Here is a tiny trained network, its code and every weight. The questions are about switching its units off for an input and a class, where a switched-off unit gives its printed mean instead of its output.

import numpy as np


def w(rows, s, z=0):
    codes = np.array(rows[::2]) - 128.0
    scale = np.full(codes.shape[1], s)
    scale[-1] = z or s
    return codes * scale


def f(y):
    return y / 2 * (1 + np.tanh(0.7978845608 * (y + 0.044715 * y**3)))


def log_softmax(a):
    a = a - a.max(-1, keepdims=True)
    return a - np.log(np.exp(a).sum(-1, keepdims=True))


def net(x, mask):
    res = np.array(x, float).reshape(1, 6) / 4 @ E
    y = f(res @ A[0][:, :-1].T + A[0][:, -1])
    res = res + np.where(mask, y, B[0][:, -1]) @ B[0][:, :-1]
    return log_softmax(res[-1] @ U[:, :-1].T + U[:, -1])


A, B = {}, {}
E = w([
[95,192,48],'x0',
[175,217,189],'x1',
[254,119,81],'x2',
[128,128,129],'x3',
[127,129,128],'x4',
[127,128,128],'x5',
],0.013)
A[0] = w([
[174,89,82,118],'n1',
[129,141,157,100],'n2',
[169,112,98,172],'n3',
[128,197,171,142],'n4',
[149,52,209,252],'n5',
[131,226,53,152],'n6',
[105,181,61,171],'n7',
[102,77,152,198],'n8',
[142,111,171,193],'n9',
[76,181,53,193],'n10',
[185,105,66,155],'n11',
[160,102,84,131],'n12',
[139,190,192,184],'n13',
[117,184,120,98],'n14',
[183,200,103,153],'n15',
[140,199,169,161],'n16',
[150,120,158,110],'n17',
[136,116,111,85],'n18',
[130,149,122,109],'n19',
[161,83,110,85],'n20',
[146,106,130,93],'n21',
[144,149,72,108],'n22',
[253,201,135,48],'n23',
[152,101,95,94],'n24',
[172,66,96,121],'n25',
[181,163,136,110],'n26',
[106,146,65,150],'n27',
[74,89,108,126],'n28',
[181,92,209,215],'n29',
[165,47,131,172],'n30',
[101,191,60,183],'n31',
],0.017,0.011)
B[0] = w([
[154,167,119,194],'n1',
[121,144,132,135],'n2',
[160,146,106,193],'n3',
[108,146,184,184],'n4',
[65,151,82,248],'n5',
[147,120,158,217],'n6',
[165,105,140,206],'n7',
[82,133,84,196],'n8',
[95,141,117,179],'n9',
[179,75,155,230],'n10',
[212,156,105,220],'n11',
[164,149,120,182],'n12',
[51,137,157,204],'n13',
[127,142,178,150],'n14',
[147,83,148,200],'n15',
[91,118,215,192],'n16',
[125,137,131,144],'n17',
[138,166,141,129],'n18',
[129,126,147,130],'n19',
[140,149,125,161],'n20',
[131,160,125,134],'n21',
[165,147,135,164],'n22',
[77,5,61,219],'n23',
[149,151,139,157],'n24',
[156,162,89,196],'n25',
[97,102,106,169],'n26',
[185,95,137,187],'n27',
[134,67,120,187],'n28',
[78,167,122,229],'n29',
[121,144,95,211],'n30',
[173,84,176,215],'n31',
],0.014,0.017)
U = w([
[85,85,34,191],'0',
[181,44,131,254],'1',
[86,219,160,64],'2',
[180,149,236,43],'3',
[159,241,48,128],'4',
[254,156,135,34],'5',
],0.0097,0.007)

Each question gives the input, the list of numbers given to net, and the class t.
The units are the neurons (one row each of A and B). Each row of codes is followed by its name. A weight is (code - 128) times the scale printed after its matrix; where a second scale follows, it is the last column's (A, B and U).
mask holds one flag per neuron, in row order. A switched-off neuron (its flag False) gives its mean, the last column of its row in B, instead of its output. The means were averaged over made-up inputs and are rounded, as every weight is.
A unit's drop is (log p(t) with every unit on - log p(t) with that unit switched off) / (log p(t) with every unit on - log p(t) with every unit switched off).
The circuit of an input: a set's keep is (log p(t) with only the set's units on - log p(t) with every unit switched off) / (log p(t) with every unit on - log p(t) with every unit switched off). Starting from the 12 units with the biggest drops (on a tie, the unit counted first), units are removed one at a time, each time the one whose removal leaves the highest keep (on an exact tie, the one counted first), for as long as the keep stays at least 0.8.
circuit, biggest first: the units of the circuit, biggest drop first
top k neurons: the k neurons with the biggest drops, biggest first
drop of u: that unit's drop, to one decimal
input [-7,8,7,8,-3,2], class 0: circuit, biggest first => n23
input [-6,8,0,2,-4,-8], class 2: top 2 neurons => n16; n4
input [6,5,0,8,3,8], class 3: top 3 neurons => n16; n4; n14
input [-3,-1,0,2,7,1], class 0: top 2 neurons => n11; n1
input [8,-7,0,-6,-5,7], class 1: top 2 neurons => n28; n10
input [8,2,7,-5,-3,8], class 1: top 2 neurons => n23; n15
input [1,7,-2,-8,-4,-7], class 3: top 4 neurons => n5; n16; n8; n15
input [-7,1,-2,4,4,-8], class 2: drop of n23 => 0.5
input [-6,2,5,-4,-1,3], class 0: drop of n23 => 0.6
input [-4,-5,0,5,5,-1], class 0: drop of n28 => 0.1
input [-7,6,1,7,-7,0], class 0: drop of n23 => 1.0
